Below are the code and all the weights of a small trained network. Each question names an input and a class and asks about switching units off, where a switched-off unit gives its printed mean instead of its output.

import numpy as np


def w(rows, s, z=0):
    codes = np.array(rows[::2]) - 128.0
    scale = np.full(codes.shape[1], s)
    scale[-1] = z or s
    return codes * scale


def norm(h):
    return h / np.sqrt((h * h).mean(-1, keepdims=True) + 1e-5)


def f(y):
    return np.maximum(y, 0)


def log_softmax(a):
    a = a - a.max(-1, keepdims=True)
    return a - np.log(np.exp(a).sum(-1, keepdims=True))


def net(x, mask):
    res = np.array(x, float).reshape(1, 6) / 4 @ E
    u = 0
    for l in range(2):
        y = f(norm(res) @ A[l][:, :-1].T + A[l][:, -1])
        res = res + np.where(mask[u : u + 4], y, B[l][:, -1]) @ B[l][:, :-1]
        u += 4
    return log_softmax(norm(res)[-1] @ U[:, :-1].T + U[:, -1])


A, B = {}, {}
E = w([
[161,179,127,131,116,171,154,127,127,210,195,42],'x0',
[148,168,51,175,93,180,117,87,167,144,78,163],'x1',
[115,48,114,73,149,200,163,76,41,223,86,161],'x2',
[145,95,99,87,117,140,217,157,125,43,107,93],'x3',
[1,142,131,144,87,121,118,140,144,124,121,124],'x4',
[157,61,174,227,72,223,126,123,95,102,203,181],'x5',
],0.0068)
A[0] = w([
[102,114,119,107,150,97,50,85,85,47,85,222,4],'0.n0',
[254,91,88,118,105,66,146,147,96,137,110,147,96],'0.n1',
[147,168,89,227,105,140,175,52,165,148,44,134,35],'0.n2',
[35,82,94,132,64,92,141,70,129,94,115,93,66],'0.n3',
],0.0073,0.0036)
B[0] = w([
[235,81,114,102,121,112,119,110,224,196,188,70,244],'0.n0',
[115,166,188,148,26,66,90,192,125,169,91,193,254],'0.n1',
[139,92,205,158,172,34,177,101,54,115,75,2,233],'0.n2',
[118,159,194,78,54,138,183,173,116,186,126,108,212],'0.n3',
],0.0089,0.0035)
A[1] = w([
[148,168,188,167,210,66,37,115,92,152,120,172,194],'1.n0',
[91,176,2,23,246,37,109,194,130,184,51,93,149],'1.n1',
[116,75,110,19,200,214,195,20,50,224,50,248,14],'1.n2',
[159,219,73,154,158,190,180,148,112,222,214,49,3],'1.n3',
],0.0052,0.0028)
B[1] = w([
[34,165,104,143,112,169,225,68,69,141,176,152,232],'1.n0',
[130,69,116,168,130,214,110,147,88,116,130,143,253],'1.n1',
[83,241,97,151,171,74,109,118,190,53,190,123,229],'1.n2',
[189,39,147,89,123,95,110,138,248,90,77,206,178],'1.n3',
],0.011,0.0055)
U = w([
[135,254,101,113,169,110,107,91,175,3,176,130,97],'0',
[209,18,147,61,141,123,97,117,255,186,120,138,3],'1',
[130,132,105,118,101,160,178,150,98,161,122,165,243],'2',
[145,96,199,118,188,89,140,102,7,150,130,46,184],'3',
[133,193,170,68,21,130,123,163,67,213,97,161,100],'4',
[141,53,87,171,140,231,58,156,59,98,121,144,135],'5',
],0.0085,0.0026)

Each question gives the input, the list of numbers given to net, and the class t.
The units are the neurons (one row each of A and B). Each row of codes is followed by its name. A weight is (code - 128) times the scale printed after its matrix; where a second scale follows, it is the last column's (A, B and U).
mask holds one flag per neuron, layer by layer. A switched-off neuron (its flag False) gives its mean, the last column of its row in B, instead of its output. The means were averaged over made-up inputs and are rounded, as every weight is.
A unit's drop is (log p(t) with every unit on - log p(t) with that unit switched off) / (log p(t) with every unit on - log p(t) with every unit switched off).
The circuit of an input: a set's keep is (log p(t) with only the set's units on - log p(t) with every unit switched off) / (log p(t) with every unit on - log p(t) with every unit switched off). Starting from all 8 units, units are removed one at a time, each time the one whose removal leaves the highest keep (on an exact tie, the one counted first), for as long as the keep stays at least 0.8.
units of the circuit, in order: the units of the circuit, biggest drop first
k most important neurons: the k neurons with the biggest drops, biggest first
k most important neurons of layer l: the k neurons of layer l with the biggest drops, biggest first
input [-1,1,7,0,-4,-3], class 0: units of the circuit, in order : 1.n2
input [-1,3,6,-2,0,-7], class 5: 2 most important neurons of layer 0 : 0.n3, 0.n2
input [6,8,-4,-1,6,6], class 3: 4 most important neurons : 0.n2, 1.n2, 0.n0, 1.n1
input [7,4,-6,4,5,0], class 1: units of the circuit, in order : 1.n3, 1.n2
input [7,-2,8,-8,-3,5], class 0: 2 most important neurons : 1.n2, 0.n0
input [-6,2,-6,2,-7,1], class 4: 3 most important neurons : 0.n1, 1.n2, 1.n3
input [2,7,-5,2,-1,-7], class 3: units of the circuit, in order : 0.n2, 1.n2
input [2,-8,2,-8,3,-8], class 2: units of the circuit, in order : 1.n0, 0.n2, 1.n1
input [8,8,8,-2,-8,5], class 0: 2 most important neurons of layer 0 : 0.n0, 0.n3
input [-1,-3,3,-5,-7,7], class 4: units of the circuit, in order : 0.n1, 1.n1
input [1,0,-4,-2,6,-2], class 4: 2 most important neurons : 1.n2, 0.n3
input [-4,1,7,-2,6,6], class 0: 2 most important neurons : 1.n2, 0.n1
input [7,5,-1,-6,-7,1], class 1: 3 most important neurons : 1.n3, 1.n2, 1.n1
input [0,-5,5,6,7,6], class 4: units of the circuit, in order : 0.n3
input [-3,5,3,-1,-5,-7], class 5: 2 most important neurons : 1.n1, 0.n3
input [-3,2,7,-3,-2,-8], class 5: 2 most important neurons of layer 0 : 0.n3, 0.n0
input [-3,3,-6,8,2,-5], class 2: 2 most important neurons of layer 1 : 1.n2, 1.n1
input [-5,-3,0,-6,5,-7], class 5: 2 most important neurons : 1.n1, 0.n1
input [-3,8,-2,6,7,-5], class 3: 2 most important neurons : 0.n2, 0.n1
input [4,6,4,3,-8,2], class 4: 3 most important neurons : 0.n1, 1.n1, 0.n0
input [5,8,1,-5,3,-4], class 3: units of the circuit, in order : 0.n2
input [-7,4,4,4,-5,-8], class 5: 2 most important neurons of layer 1 : 1.n1, 1.n3
